(in the rows, 128 means zero)
Each row of numbers belongs to one of the things below and depends on some of the facts about them. Some rows are named. Which thing is each other row?

Known rows:
[162 140 130 135 135 114 130 125 131 128 108 116 149 142 135 127 129 123
 146 134 127 126 125 125 123 149 101 130 119]: <1089>
[124 139 124 134 138 138 128 125 139 130 110 117 150 127 129 126 103 128
 137 132 129 119 122 123 133 142 130 139 136]: <1063>
[125 124 123 118 115 122 122 122 155 139 164 125 165 122 128 134 114 129
 129 137 115  90 131 118 129 144 128 127 128]: <696>
[142 121 174 137 113 128 141 131 147 128 153 120 172 124 144 113 121 105
 124 131 120 171 124 139 135 143 114 109 145]: <293>
[141 107 176 130  81 116 152 143 153 132 237 125 178  94 138 114 121 101
 103 128 105 159 144 144 138 141 121  96 135]: <1198>
[ 96 100  91 130  65 112 151 158 113 144 231 113 133  86 127 113 108 119
 109 126  84 174 158 115 131 123 190  95 125]: <1124>
[146 121 176 138 112 128 139 130 147 128 155 120 173 123 144 112 116 105
 123 131 122 171 126 141 136 144 113 110 145]: <549>
[143 120 174 137 114 129 141 131 147 129 153 120 172 122 144 113 120 104
 125 131 121 171 125 139 136 144 113 109 144]: <736>
[147 140 138 163 143 113 127 130 147 115  88 120 136 127 143 145 107 130
 114 115 141 143 120 114 143 152 117 117 124]: <901>
[153 133 185 166 139 129 131 132 146 111  91 113 161 136 150 117 102 110
 115 117 139 180 113 138 154 147 101 110 148]: <92>
[132 106 150 124  36 213 173 140 122 146 164 131 157 102 146 121 134  83
 157 155  62 239 143 129 158 134 216  74 128]: <697>
[164 146 140 162 145 111 134 138 134 109  87 108 139 135 140 136 117 124
 122 114 134 135 120 123 143 152  94 118 119]: <1284>
[130 118 114 103  90 114 141 122 163 127 244 117 141  72 123 151 137 142
 150 118 105 139 129 129 134 151  97 120 130]: <1477>
[157 149 127 154 153 108 132 144 136 116  79  96 140 132 137 132 113 130
 120 113 129 126 123 117 140 146  97 110 133]: <109>
[137 147 123 162 149  92 139 143 133 111  76 115 144 128 138 130 115 129
 111 106 140 150 123 117 128 140 119 125 137]: <373>
[155 133 125 115 122  92 138 133 138 139 169 117 161 126 132 124 143 124
 136 133 120 111 137 124 103 147  95 126 121]: <1381>
[123 118 116 128  50 176 170 148 123 139 197 137 141  86 133 138 122 104
 138 140  78 180 152 118 145 138 207  99 107]: <639>

How the things are related:
<1011> (λ <668>) (ω <1171>) (Ψ <177>)
<1012> (Φ <1393>) (Ψ <101>)
<1017> (λ <782>,<1197>) (Φ <650>) (ω <1063>) (Ψ <360>)
<1048> (λ <1191>,<729>) (Φ <1191>) (Ψ <1012>)
<1050> (λ <1426>) (Φ <1089>) (ω <1426>) (Ψ <293>)
<1058> (λ <1108>) (Φ <1388>) (ω <1108>) (Ψ <687>)
<1063> (Φ <782>) (ω <782>) (Ψ <360>)
<1068> (Φ <673>) (Ψ <604>)
<107> (Ψ <92>)
<1089> (Φ <81>) (Ψ <293>)
<109> (Φ <1130>) (ω <1381>,<1130>) (Ψ <1126>)
<1102> (Φ <64>) (Ψ <61>)
<1108> (ω <1388>) (Ψ <687>)
<1113> (λ <639>,<1248>) (Ψ <1054>)
<1124> (λ <829>) (Φ <1343>) (ω <1129>,<1343>) (Ψ <93>)
<1125> (λ <1320>,<1227>) (Ψ <470>)
<1126> (Φ <1129>) (Ψ <93>)
<1129> (Φ <636>) (ω <829>,<1343>) (Ψ <93>)
<1130> (Φ <1381>) (Ψ <1126>)
<1136> (Φ <720>) (Ψ <1054>)
<114> (Ψ <471>)
<1161> (Φ <107>) (ω <107>) (Ψ <92>)
<1171> (Φ <1011>) (Ψ <177>)
<1191> (λ <758>,<1048>) (ω <729>) (Ψ <1012>)
<1197> (λ <1063>) (Φ <1063>) (ω <650>) (Ψ <360>)
<1198> (Ψ <61>)
<1203> (Φ <154>) (ω <1223>) (Ψ <697>)
<1206> (Φ <681>) (ω <280>) (Ψ <1532>)
<1223> (λ <154>) (Φ <1203>) (Ψ <697>)
<1225> (λ <1280>) (Φ <1280>) (Ψ <81>)
<1227> (Φ <1125>) (Ψ <470>)
<1239> (λ <197>) (Φ <197>) (Ψ <1449>)
<1248> (λ <43>) (Φ <946>) (Ψ <1054>)
<1266> (Φ <1227>) (Ψ <470>)
<1270> (Ψ <1442>)
<1280> (Ψ <81>)
<1284> (λ <1270>) (Φ <1270>) (Ψ <1442>)
<1306> (Ψ <399>)
<1320> (Φ <1266>) (ω <1125>,<1227>) (Ψ <470>)
<1343> (ω <1129>,<1124>) (Ψ <93>)
<1346> (λ <1089>) (Φ <1426>) (Ψ <293>)
<1371> (Φ <340>) (ω <340>) (Ψ <1198>)
<1381> (λ <1130>) (Ψ <1126>)
<1388> (λ <1108>) (Φ <42>) (Ψ <687>)
<1389> (Ψ <188>)
<1393> (λ <66>) (Φ <501>) (ω <977>) (Ψ <101>)
<1404> (Φ <696>) (ω <696>) (Ψ <330>)
<1415> (Φ <443>) (Ψ <1449>)
<1426> (λ <1346>) (ω <1089>) (Ψ <293>)
<1435> (Φ <1161>) (ω <107>) (Ψ <92>)
<1438> (λ <1477>,<811>) (Φ <1477>) (ω <1477>) (Ψ <1136>)
<1442> (Ψ <530>)
<1449> (Φ <966>) (Ψ <549>)
<1464> (λ <340>) (Ψ <1198>)
<1477> (λ <811>,<314>) (ω <1438>,<811>,<314>) (Ψ <1136>)
<1478> (λ <930>) (Φ <930>) (Ψ <736>)
<1489> (λ <197>) (ω <1239>) (Ψ <1449>)
<150> (Φ <1389>) (Ψ <188>)
<154> (Ψ <697>)
<162> (λ <452>) (Φ <452>) (ω <452>) (Ψ <88>)
<177> (Ψ <1532>)
<183> (Φ <978>) (ω <1371>,<340>) (Ψ <1198>)
<197> (Φ <1415>) (ω <1239>) (Ψ <1449>)
<205> (Φ <1102>) (Ψ <61>)
<222> (λ <408>) (Φ <247>) (ω <408>) (Ψ <636>)
<247> (Φ <408>) (Ψ <636>)
<280> (λ <852>) (Φ <177>) (Ψ <1532>)
<284> (Φ <150>) (ω <150>) (Ψ <188>)
<314> (λ <811>) (Φ <811>) (Ψ <1136>)
<330> (Φ <610>) (Ψ <549>)
<340> (λ <1371>) (Φ <183>) (ω <1464>) (Ψ <1198>)
<343> (λ <977>) (Φ <90>) (ω <501>) (Ψ <101>)
<360> (Φ <485>) (Ψ <471>)
<36> (λ <930>) (Φ <1478>) (ω <930>) (Ψ <736>)
<373> (λ <829>,<1343>) (Φ <494>) (Ψ <93>)
<388> (λ <673>) (Ψ <604>)
<399> (Φ <36>) (Ψ <736>)
<408> (ω <247>) (Ψ <636>)
<409> (Φ <1198>) (ω <64>) (Ψ <61>)
<42> (λ <1388>) (Φ <1108>) (Ψ <687>)
<43> (λ <1248>) (Φ <687>) (Ψ <1054>)
<443> (λ <1415>) (Φ <1489>) (ω <1239>) (Ψ <1449>)
<452> (ω <162>) (Ψ <88>)
<466> (Φ <632>) (Ψ <494>)
<470> (Φ <66>) (Ψ <101>)
<485> (λ <717>) (Φ <717>) (Ψ <471>)
<493> (Ψ <1389>)
<494> (Φ <1126>) (Ψ <93>)
<501> (Φ <977>) (ω <90>) (Ψ <101>)
<542> (Φ <1306>) (Ψ <399>)
<592> (λ <901>) (Φ <900>) (ω <901>) (Ψ <1102>)
<604> (Φ <1248>) (Ψ <1054>)
<610> (Φ <1449>) (Ψ <549>)
<616> (λ <626>) (Φ <626>) (Ψ <946>)
<626> (ω <616>) (Ψ <946>)
<631> (ω <632>) (Ψ <494>)
<632> (Φ <631>) (Ψ <494>)
<636> (Φ <829>) (Ψ <93>)
<639> (λ <1248>) (Φ <43>) (Ψ <1054>)
<64> (Φ <409>) (ω <205>) (Ψ <61>)
<650> (λ <1017>) (ω <1017>) (Ψ <360>)
<668> (λ <1171>) (Φ <1171>) (Ψ <177>)
<66> (λ <977>,<501>) (Φ <343>) (ω <343>) (Ψ <101>)
<673> (Φ <388>) (ω <388>) (Ψ <604>)
<681> (Φ <852>) (Ψ <1532>)
<687> (Φ <697>) (Ψ <1054>)
<694> (Φ <88>) (Ψ <1532>)
<696> (λ <967>) (ω <1404>) (Ψ <330>)
<697> (Φ <1113>) (Ψ <1054>)
<714> (Φ <330>) (Ψ <549>)
<717> (λ <114>,<485>) (Φ <114>) (ω <114>) (Ψ <471>)
<720> (Φ <824>) (Ψ <1054>)
<729> (Φ <758>) (ω <1191>) (Ψ <1012>)
<758> (λ <1048>) (Φ <1048>) (ω <1048>,<729>) (Ψ <1012>)
<782> (Φ <1017>) (Ψ <360>)
<811> (λ <314>) (Φ <1438>) (ω <1438>) (Ψ <1136>)
<81> (Φ <1346>) (Ψ <293>)
<824> (Φ <639>) (ω <1113>) (Ψ <1054>)
<829> (Φ <1124>) (ω <373>,<1124>) (Ψ <93>)
<852> (λ <280>) (Φ <694>) (Ψ <1532>)
<879> (λ <720>,<43>) (Φ <1136>) (ω <1248>) (Ψ <1054>)
<88> (Φ <280>) (Ψ <1532>)
<900> (λ <592>) (ω <901>) (Ψ <1102>)
<901> (λ <900>) (Φ <592>) (Ψ <1102>)
<90> (λ <1393>) (Ψ <101>)
<92> (Φ <1206>) (Ψ <1532>)
<930> (Ψ <736>)
<932> (Ψ <714>)
<946> (Φ <879>) (Ψ <1054>)
<966> (Ψ <549>)
<967> (Φ <1404>) (Ψ <330>)
<977> (Φ <470>) (Ψ <101>)
<978> (λ <1464>,<1371>) (Φ <1464>) (Ψ <1198>)

Which thing is each row?
No name comes twice in this set of rows, the named rows included.
[ 97 103 172 128  86 136 163 138 157 127 238 120 177 100 139 125 140  89
 117 126  90 167 127 137 138 145 112 102 131] : <1136>
[152 131 113 101 111 119 138 118 144 127 190 104 143 103 122 136 147 139
 177 125 105 134 118 137 130 151  76 134 132] : <1438>
[136 116 113 124  65 160 162 149 129 135 203 116 143  91 127 135 131 107
 137 137  68 143 149 122 152 141 164  89 104] : <824>
[151 105 174 131  65 136 154 145 144 134 227 129 172  90 140 114 114  97
 112 134  97 176 149 144 148 139 147  88 131] : <88>
[148 114 135 117 145 121 146 138 152 127 198 113 125  78 115 120 125 104
 116 141 115  80 143 145 120 143 109 108 102] : <1191>
[132 115 124 131  71 144 151 147 138 131 229 130 149  76 123 130  96 118
 112 132  94 125 153 130 151 138 172 107 114] : <66>
[126 140 114 120 129 143 136 117 141 122 131 110 137 110 128 138 122 139
 170 123 122 155 109 129 137 148 109 144 146] : <811>
[109 130 180 163 146 146 145 129 150 108  88 105 160 141 151 129 123 100
 125 115 124 190  98 129 150 150  92 115 147] : <604>
[126 118 112 127  45 186 171 147 118 143 184 138 139  87 133 137 121 103
 143 145  75 189 153 117 146 138 221  96 108] : <43>
[101 113 171 121 120 138 146 119 155 131 175 118 179 131 140 118 146  96
 144 136 110 162 110 137 122 148  94 127 142] : <946>
[159 116 112 134  45 155 161 148 117 134 186 145 144  83 128 125 112 110
 131 139  84 168 161 129 151 133 217  98 103] : <90>
[147 103 182 136  76 126 147 138 152 127 245 130 175  92 136 114 111  99
 105 131 105 155 141 150 150 144 121 100 127] : <470>
[132 111 108 123  79 104 150 158 126 142 237 105 142  91 129 121 121 119
 111 127  87 135 158 118 130 135 138  88 116] : <829>

The same things again, as new rows of numbers:
Known rows:
[118 127 129 123 121 126 127 122 126 127 120 133 126 136 122 139 146 105
 122 124 129 134 130 131 145 113 153 113 123 121 126 134 125 127 121 133
 116 137 135 132 128]: <1130>
[127 141 129 114  99 126 121 132 139 148 125 122 122 133 135 145 144 118
 129 125 127 132 136 100 123 115 152 106 106 123 137 128 137 131 117 123
 132 131 127 133 129]: <399>
[131 145 125 117 120 128 139 124 129 142 121 134 130 139 121 136 131 141
 134 118 128 116 149 110 133 151 122 127 113 126 133 134 126 144 129 128
 145 123 111 133 133]: <1532>
[132 143 127 130 109 137 128 129 122 145 126 120 120 113 123 128 119 135
 135 129 124 136 126 103 122 122  83 141 105 103 128 123 142 141 117 130
 127 122 128 126 129]: <101>
[124 124 132 124 125 132 119 127 136 127 133 131 127 134 133 120 132 113
 118 135 129 129 117 135 133 129 139 125 150 127 137 124 133 134 131 134
 131 132 125 122 129]: <610>
[137 117 129 130 128 123 132 140 116 119 133 133 132 129 131 137 120 139
 128 123 129 120 127 131 116 122 126 118 120 143 132 116 126 117 130 122
 127 132 133 124 128]: <64>
[139 113 115 139 218 142 120 126 132 111 139 109 125 114 125  55  76 148
 158 142 122 134 128 118 135 176  32 178 112 115  88 138 109 145 139 115
 147 102 108 121 120]: <687>
[132 126 130 138 146 125 129 126 133 121 129 122 129 119 131 120 127 138
 131 133 129 127 128 137 121 138 128 139 144 135 121 132 125 117 136 123
 129 121 132 132 124]: <1108>
[123 133 127 125 122 125 137 124 120 129 121 144 131 135 119 133 133 134
 130 122 131 121 132 136 136 138 137 129 134 131 134 135 125 133 133 134
 136 127 120 130 132]: <107>
[128 108 123 123 137 126 127 143 107 117 131 140 129 129 125 121 108 132
 141 126 128 127 117 133 126 121 117 122 106 138 129 123 122 125 127 124
 134 131 124 119 128]: <978>
[130 126 128 138 146 125 129 126 135 122 129 120 129 118 132 118 125 139
 132 134 128 131 127 139 123 137 132 140 144 134 119 136 123 117 136 123
 129 120 131 133 124]: <879>
[121 127 130 124 113 125 126 130 124 130 124 137 127 130 127 136 138 119
 128 127 130 130 122 134 132 117 150 119 131 129 137 131 130 126 126 131
 128 133 129 128 130]: <485>
[115 134 131 124 107 119 123 128 137 138 118 129 123 121 133 138 150 119
 133 133 130 138 122 134 129 112 183 117 137 130 135 146 131 116 127 126
 131 127 132 138 127]: <1068>
[119 127 128 123 121 126 126 122 126 126 120 133 126 136 122 138 145 105
 122 123 130 134 130 130 144 114 153 114 123 123 126 134 126 127 121 133
 116 137 136 132 127]: <247>
[125 152 127 113  94 123 136 124 133 152 116 135 128 140 126 154 148 136
 130 116 130 119 150 107 128 135 159 111 112 129 143 136 131 138 125 127
 143 128 116 139 134]: <92>
[140 106 118 117 149 130 122 153 110 122 139 128 127 132 131 114  91 140
 151 122 125 126 126 104 116 126  85 118  69 136 124 114 121 132 121 113
 143 127 117 116 127]: <1198>
[127 131 125 119 137 132 122 119 135 131 123 118 123 140 123 131 139 103
 124 120 125 134 146 100 145 120 124 113  93 111 114 130 123 137 114 126
 116 134 132 133 125]: <1126>

Which thing is each row?
No name comes twice in this set of rows, the named rows included.
[134 103 125 123 150 131 128 144 102 112 132 143 129 127 122 110 108 135
 143 129 128 118 118 133 127 126 104 128 106 140 123 119 120 129 131 126
 136 128 123 117 127] : <1464>
[126 127 123 129 145 131 138 123 115 120 125 143 133 134 116 116 116 140
 134 125 129 119 130 141 140 151 104 144 133 129 126 134 119 140 136 135
 138 123 115 125 131] : <694>
[120 123 127 125 133 129 127 122 124 122 123 133 127 135 120 129 136 108
 124 125 129 134 129 131 145 119 136 122 122 120 122 133 123 130 123 133
 117 134 133 129 127] : <1381>
[131 137 133 138 103 128 136 127 122 134 126 128 128 116 125 144 132 137
 121 125 128 127 124 132 118 117 123 133 137 124 135 121 139 122 126 133
 117 128 139 129 129] : <1393>
[136 134 133 140 117 130 136 128 118 127 128 129 129 116 123 136 127 140
 122 126 128 125 125 132 119 125 107 140 139 124 130 118 137 125 128 132
 119 126 138 126 128] : <501>
[124 123 132 123 125 133 117 127 138 127 136 130 128 136 135 118 135 111
 114 136 130 129 115 136 132 129 141 125 155 128 138 123 133 135 132 135
 131 133 126 120 129] : <1415>
[140 119 135 135 153 137 125 126 134 112 143 123 132 132 135 109 121 127
 110 136 129 115 123 136 124 148 104 141 164 134 127 109 129 134 140 133
 129 128 128 117 127] : <1489>
[131 135 130 132 123 124 142 123 122 126 126 136 135 134 123 141 131 143
 122 120 131 114 139 138 125 142 133 131 142 137 133 127 125 127 136 132
 131 128 126 131 131] : <1011>
[139 122 134 134 141 130 134 129 121 116 132 130 132 127 126 126 126 136
 121 126 129 116 130 134 122 136 114 133 141 137 127 115 126 124 134 129
 126 128 133 124 127] : <1017>
[133 122 124 112 113 124 121 150 121 138 131 127 125 133 135 140 120 129
 143 121 126 128 129  99 114 110 134 100  77 136 136 120 130 125 117 115
 139 133 123 125 128] : <1102>
[118 139 129 120  97 121 136 125 124 138 117 145 130 136 123 150 149 128
 126 120 132 124 133 135 134 125 169 115 135 132 143 139 130 128 129 134
 134 131 124 135 133] : <668>
[124 123 131 125 127 132 120 128 132 126 133 132 128 133 132 120 131 116
 121 135 129 130 118 135 133 129 135 127 146 128 134 124 131 134 131 133
 131 131 125 123 129] : <932>
[128 139 135 112 101 131 111 130 155 147 135 115 123 138 145 137 148 107
 114 133 127 131 130 100 122 121 160 106 132 123 144 120 143 136 121 127
 136 135 125 128 129] : <714>
[138 122 137 133 141 134 124 127 137 116 141 125 132 133 136 117 130 125
 108 135 129 117 124 135 122 142 120 133 165 135 132 110 132 131 138 133
 128 131 131 120 127] : <443>
[141 110 113 141 230 144 121 124 130 106 140 107 126 114 123  47  68 151
 158 141 121 133 127 119 137 182  14 184 110 114  84 135 106 149 140 116
 148 100 105 118 120] : <697>

